Below is a small trained network, with its code and all its weights. Each question gives an input and a class and asks what happens when units are switched off, that is, made to give their printed mean instead of their output.

import numpy as np


def w(rows, s, z=0):
    codes = np.array(rows[::2]) - 128.0
    scale = np.full(codes.shape[1], s)
    scale[-1] = z or s
    return codes * scale


def norm(h):
    return h / np.sqrt((h * h).mean(-1, keepdims=True) + 1e-5)


def f(y):
    return np.maximum(y, 0)


def log_softmax(a):
    a = a - a.max(-1, keepdims=True)
    return a - np.log(np.exp(a).sum(-1, keepdims=True))


def net(x, mask):
    res = np.array(x, float).reshape(1, 6) / 4 @ E
    u = 0
    for l in range(4):
        y = f(norm(res) @ A[l][:, :-1].T + A[l][:, -1])
        res = res + np.where(mask[u : u + 10], y, B[l][:, -1]) @ B[l][:, :-1]
        u += 10
    return log_softmax(norm(res)[-1] @ U[:, :-1].T + U[:, -1])


A, B = {}, {}
E = w([
[201,113,202,82,204,104,125],'x0',
[126,131,129,127,127,129,127],'x1',
[130,129,127,128,129,129,128],'x2',
[89,91,189,234,165,142,116],'x3',
[128,126,128,129,125,127,127],'x4',
[166,56,122,103,116,253,98],'x5',
],0.0034)
A[0] = w([
[128,171,214,103,147,23,143,118],'0.n0',
[171,55,108,125,146,248,107,146],'0.n1',
[114,176,100,154,115,111,145,119],'0.n2',
[58,123,103,114,120,142,119,106],'0.n3',
[157,107,132,120,121,221,125,140],'0.n4',
[237,97,173,96,231,81,118,3],'0.n5',
[198,105,218,73,230,95,132,154],'0.n6',
[93,93,216,252,152,144,104,144],'0.n7',
[66,139,76,173,95,96,135,94],'0.n8',
[182,122,216,83,171,109,127,50],'0.n9',
],0.0036,0.0029)
B[0] = w([
[169,107,4,159,113,115,171,211],'0.n0',
[111,101,118,96,71,165,197,251],'0.n1',
[94,116,163,99,87,116,107,161],'0.n2',
[185,132,151,145,101,114,138,149],'0.n3',
[130,88,74,106,120,186,117,207],'0.n4',
[11,156,113,118,51,139,139,192],'0.n5',
[249,190,183,119,135,146,142,255],'0.n6',
[87,95,150,198,239,147,156,238],'0.n7',
[101,168,214,89,78,142,116,175],'0.n8',
[56,137,54,179,69,161,120,180],'0.n9',
],0.0035,0.0037)
A[1] = w([
[125,135,178,226,148,169,185,153],'1.n0',
[48,20,210,250,253,121,55,73],'1.n1',
[224,43,126,87,122,198,100,146],'1.n2',
[113,61,112,176,114,147,70,4],'1.n3',
[93,198,180,141,197,97,190,138],'1.n4',
[133,196,177,104,69,69,73,69],'1.n5',
[95,194,190,202,164,143,146,81],'1.n6',
[211,124,145,102,203,116,144,176],'1.n7',
[130,190,129,100,80,15,115,83],'1.n8',
[179,184,198,92,226,35,96,73],'1.n9',
],0.0036,0.0025)
B[1] = w([
[77,68,168,137,164,85,117,235],'1.n0',
[176,234,56,4,27,115,155,249],'1.n1',
[27,185,170,143,80,46,77,253],'1.n2',
[133,121,90,86,212,171,219,138],'1.n3',
[134,90,93,180,61,103,71,204],'1.n4',
[129,200,74,136,166,137,226,159],'1.n5',
[127,89,126,149,136,71,25,188],'1.n6',
[181,142,161,151,163,94,119,207],'1.n7',
[95,171,140,128,121,184,221,198],'1.n8',
[195,95,38,216,149,180,177,176],'1.n9',
],0.0035,0.0033)
A[2] = w([
[27,89,41,109,124,164,141,23],'2.n0',
[196,100,255,21,209,186,48,91],'2.n1',
[135,76,230,135,206,162,74,4],'2.n2',
[104,173,123,173,52,212,94,168],'2.n3',
[67,106,95,150,193,117,109,59],'2.n4',
[207,112,107,21,63,181,84,86],'2.n5',
[96,52,232,182,164,199,59,75],'2.n6',
[184,15,121,70,149,233,70,89],'2.n7',
[152,193,115,136,101,57,190,109],'2.n8',
[92,116,51,125,108,91,5,83],'2.n9',
],0.0033,0.002)
B[2] = w([
[166,88,104,115,193,201,116,195],'2.n0',
[88,133,253,73,68,120,138,216],'2.n1',
[138,98,146,186,63,96,235,162],'2.n2',
[196,137,146,98,185,117,133,254],'2.n3',
[126,154,100,70,87,176,117,141],'2.n4',
[154,162,150,145,137,80,18,240],'2.n5',
[115,118,137,172,106,132,245,204],'2.n6',
[121,200,103,160,173,13,147,230],'2.n7',
[104,108,125,89,153,175,132,246],'2.n8',
[133,83,120,133,72,129,100,157],'2.n9',
],0.0049,0.0025)
A[3] = w([
[137,87,111,231,218,186,104,99],'3.n0',
[34,187,114,57,139,173,152,32],'3.n1',
[111,84,168,170,139,142,164,161],'3.n2',
[63,141,90,214,214,64,229,118],'3.n3',
[2,96,131,159,87,71,28,2],'3.n4',
[202,140,118,124,245,57,148,85],'3.n5',
[106,123,144,209,187,71,84,134],'3.n6',
[173,107,32,92,146,124,81,104],'3.n7',
[164,208,37,116,118,26,75,96],'3.n8',
[15,87,93,149,189,156,145,75],'3.n9',
],0.0042,0.0031)
B[3] = w([
[103,65,190,75,251,139,84,179],'3.n0',
[3,116,123,76,111,32,187,157],'3.n1',
[81,45,134,189,153,120,143,192],'3.n2',
[173,136,157,45,91,157,41,252],'3.n3',
[52,168,55,154,104,14,69,162],'3.n4',
[198,134,102,194,239,149,123,187],'3.n5',
[161,86,155,170,130,50,18,183],'3.n6',
[141,159,108,241,61,144,117,169],'3.n7',
[99,56,159,176,167,199,201,231],'3.n8',
[58,131,18,104,192,137,100,167],'3.n9',
],0.0041,0.0036)
U = w([
[22,204,55,41,62,107,254,6],'0',
[172,128,32,113,16,240,38,60],'1',
[36,124,67,172,99,15,20,215],'2',
[43,24,85,124,225,230,140,206],'3',
[244,203,55,125,208,143,244,251],'4',
[204,193,224,16,88,120,35,113],'5',
[219,67,162,207,243,58,42,3],'6',
[109,72,247,154,104,119,236,132],'7',
],0.0091,0.00062)

Each question gives the input, the list of numbers given to net, and the class t.
The units are the neurons (one row each of A and B). Each row of codes is followed by its name. A weight is (code - 128) times the scale printed after its matrix; where a second scale follows, it is the last column's (A, B and U).
mask holds one flag per neuron, layer by layer. A switched-off neuron (its flag False) gives its mean, the last column of its row in B, instead of its output. The means were averaged over made-up inputs and are rounded, as every weight is.
A unit's drop is (log p(t) with every unit on - log p(t) with that unit switched off) / (log p(t) with every unit on - log p(t) with every unit switched off).
unit that matters most: the unit with the biggest drop
top k neurons: the k neurons with the biggest drops, biggest first
k most important neurons of layer l: the k neurons of layer l with the biggest drops, biggest first
drop when u is switched off: that unit's drop, to one decimal
input [2,-2,7,0,-4,3], class 5: top 4 neurons => (0.n7 0.n0 0.n6 1.n2)
input [1,-1,0,-7,-4,5], class 5: top 2 neurons => (0.n0 2.n5)
input [7,0,3,1,-5,6], class 7: most important neuron of layer 1 => (1.n1)
input [0,-6,-6,6,8,1], class 3: top 4 neurons => (0.n7 0.n6 1.n2 1.n1)
input [4,5,4,1,-7,8], class 7: top 2 neurons => (1.n1 2.n6)
input [3,-5,-7,0,3,-5], class 4: 2 most important neurons of layer 0 => (0.n7 0.n0)
input [4,1,3,-2,2,0], class 4: top 2 neurons => (0.n6 2.n1)
input [5,-6,7,1,2,2], class 7: top 2 neurons => (0.n6 1.n1)
input [-1,-5,6,8,3,-4], class 2: top 3 neurons => (1.n1 0.n6 3.n4)
input [-5,-8,-6,-1,1,1], class 1: top 2 neurons => (0.n7 0.n6)
input [1,5,-2,3,-1,4], class 7: 2 most important neurons of layer 0 => (0.n0 0.n9)
input [0,2,8,3,2,-1], class 2: 2 most important neurons of layer 1 => (1.n6 1.n0)
input [1,-3,-8,2,-5,7], class 7: top 4 neurons => (0.n0 0.n9 0.n5 2.n1)
input [5,7,2,-1,8,-2], class 4: top neuron => (0.n6)
input [-5,0,3,-5,-4,1], class 1: 2 most important neurons of layer 0 => (0.n6 0.n5)
input [-7,-2,-7,1,3,6], class 3: 2 most important neurons of layer 3 => (3.n0 3.n3)
input [-1,4,-1,-4,2,1], class 1: top 2 neurons => (0.n6 1.n0)
input [1,8,-2,-4,2,-1], class 4: 2 most important neurons of layer 0 => (0.n5 0.n1)
input [4,8,-2,4,-7,2], class 7: drop when 0.n3 is switched off => 0.0
input [2,-4,6,8,4,7], class 7: drop when 1.n1 is switched off => 0.1
input [8,-1,-6,-2,0,-8], class 4: drop when 0.n7 is switched off => 0.1
input [-8,-6,3,2,-4,7], class 3: unit that matters most => 1.n1
